Here is a tiny trained network, its code and every weight. The questions are about switching its units off for an input and a class, where a switched-off unit gives its printed mean instead of its output.

import numpy as np


def w(rows, s, z=0):
    codes = np.array(rows[::2]) - 128.0
    scale = np.full(codes.shape[1], s)
    scale[-1] = z or s
    return codes * scale


def f(y):
    return np.maximum(y, 0)


def log_softmax(a):
    a = a - a.max(-1, keepdims=True)
    return a - np.log(np.exp(a).sum(-1, keepdims=True))


def net(x, mask):
    res = np.array(x, float).reshape(1, 8) / 4 @ E
    y = f(res @ A[0][:, :-1].T + A[0][:, -1])
    res = res + np.where(mask, y, B[0][:, -1]) @ B[0][:, :-1]
    return log_softmax(res[-1] @ U[:, :-1].T + U[:, -1])


A, B = {}, {}
E = w([
[187,99,83,158,196,93,135],'x0',
[130,124,138,124,133,131,126],'x1',
[131,127,109,123,115,125,115],'x2',
[125,69,166,224,76,131,126],'x3',
[132,133,112,127,119,126,130],'x4',
[133,132,122,121,121,121,136],'x5',
[128,133,132,131,129,124,141],'x6',
[252,171,164,123,91,174,118],'x7',
],0.015)
A[0] = w([
[149,143,156,152,88,198,154,113],'neuron 0',
[11,93,103,144,102,88,85,48],'neuron 1',
[134,181,135,182,135,125,132,100],'neuron 2',
[224,166,159,87,132,152,122,75],'neuron 3',
[142,137,149,163,154,149,94,87],'neuron 4',
[156,135,88,175,110,152,141,72],'neuron 5',
[210,84,81,194,167,101,158,114],'neuron 6',
[83,133,96,119,222,64,126,144],'neuron 7',
[164,132,174,127,81,178,108,105],'neuron 8',
[117,103,123,216,112,134,144,160],'neuron 9',
[161,94,83,180,136,126,78,116],'neuron 10',
[115,129,41,106,248,108,125,120],'neuron 11',
[187,123,114,115,142,190,171,2],'neuron 12',
[219,164,145,147,149,153,95,98],'neuron 13',
[109,202,112,22,130,151,136,142],'neuron 14',
[178,120,188,155,61,127,96,99],'neuron 15',
[89,133,154,127,109,54,118,189],'neuron 16',
[142,149,126,115,147,159,41,130],'neuron 17',
],0.011,0.0083)
B[0] = w([
[248,144,115,61,138,108,81,210],'neuron 0',
[99,86,193,158,57,143,133,232],'neuron 1',
[165,108,132,112,103,154,142,146],'neuron 2',
[37,131,163,184,100,162,141,235],'neuron 3',
[95,128,143,88,151,77,66,147],'neuron 4',
[132,87,160,104,106,65,125,156],'neuron 5',
[57,55,164,221,146,255,169,234],'neuron 6',
[186,110,30,124,202,117,115,244],'neuron 7',
[140,215,89,77,125,77,59,219],'neuron 8',
[65,161,159,134,74,59,51,221],'neuron 9',
[98,185,162,130,157,148,170,184],'neuron 10',
[197,115,21,45,129,129,109,251],'neuron 11',
[57,93,59,189,184,103,186,160],'neuron 12',
[22,120,164,159,66,118,177,230],'neuron 13',
[24,17,207,213,101,246,147,243],'neuron 14',
[230,177,141,47,123,28,93,233],'neuron 15',
[80,93,89,142,170,110,166,200],'neuron 16',
[125,125,179,86,120,144,125,167],'neuron 17',
],0.0065,0.012)
U = w([
[87,92,127,175,133,157,139,231],'0',
[108,95,176,161,81,141,116,189],'1',
[254,120,81,98,140,93,100,2],'2',
],0.012,0.0025)

Each question gives the input, the list of numbers given to net, and the class t.
The units are the neurons (one row each of A and B). Each row of codes is followed by its name. A weight is (code - 128) times the scale printed after its matrix; where a second scale follows, it is the last column's (A, B and U).
mask holds one flag per neuron, in row order. A switched-off neuron (its flag False) gives its mean, the last column of its row in B, instead of its output. The means were averaged over made-up inputs and are rounded, as every weight is.
A unit's drop is (log p(t) with every unit on - log p(t) with that unit switched off) / (log p(t) with every unit on - log p(t) with every unit switched off).
The circuit of an input: a set's keep is (log p(t) with only the set's units on - log p(t) with every unit switched off) / (log p(t) with every unit on - log p(t) with every unit switched off). Starting from the 12 units with the biggest drops (on a tie, the unit counted first), units are removed one at a time, each time the one whose removal leaves the highest keep (on an exact tie, the one counted first), for as long as the keep stays at least 0.8.
units of the circuit, in order: the units of the circuit, biggest drop first
top k neurons: the k neurons with the biggest drops, biggest first
drop when u is switched off: that unit's drop, to one decimal
input [5,7,2,-1,-7,-2,5,7], class 0: top neuron : (neuron 12)
input [0,7,3,5,-8,-8,0,1], class 2: units of the circuit, in order : (neuron 14; neuron 3)
input [6,3,7,-2,-1,-4,-1,2], class 0: top 2 neurons : (neuron 6; neuron 15)
input [2,-4,-1,-1,6,-2,8,0], class 2: top 4 neurons : (neuron 14; neuron 3; neuron 13; neuron 1)
input [-8,5,-2,1,3,8,-4,4], class 2: top 2 neurons : (neuron 0; neuron 15)
input [5,1,-8,-1,-6,-3,-4,6], class 0: top 2 neurons : (neuron 12; neuron 6)
input [8,4,-3,-4,1,-5,-2,1], class 0: top 2 neurons : (neuron 6; neuron 15)
input [-8,-1,8,1,-8,0,-8,4], class 2: top 2 neurons : (neuron 15; neuron 0)
input [7,1,-6,-2,5,5,-6,2], class 0: drop when neuron 6 is switched off : 0.7
input [-7,-3,8,7,0,6,-1,6], class 2: drop when neuron 2 is switched off : 0.0
input [-4,-6,-8,7,4,1,7,8], class 2: drop when neuron 15 is switched off : 0.1
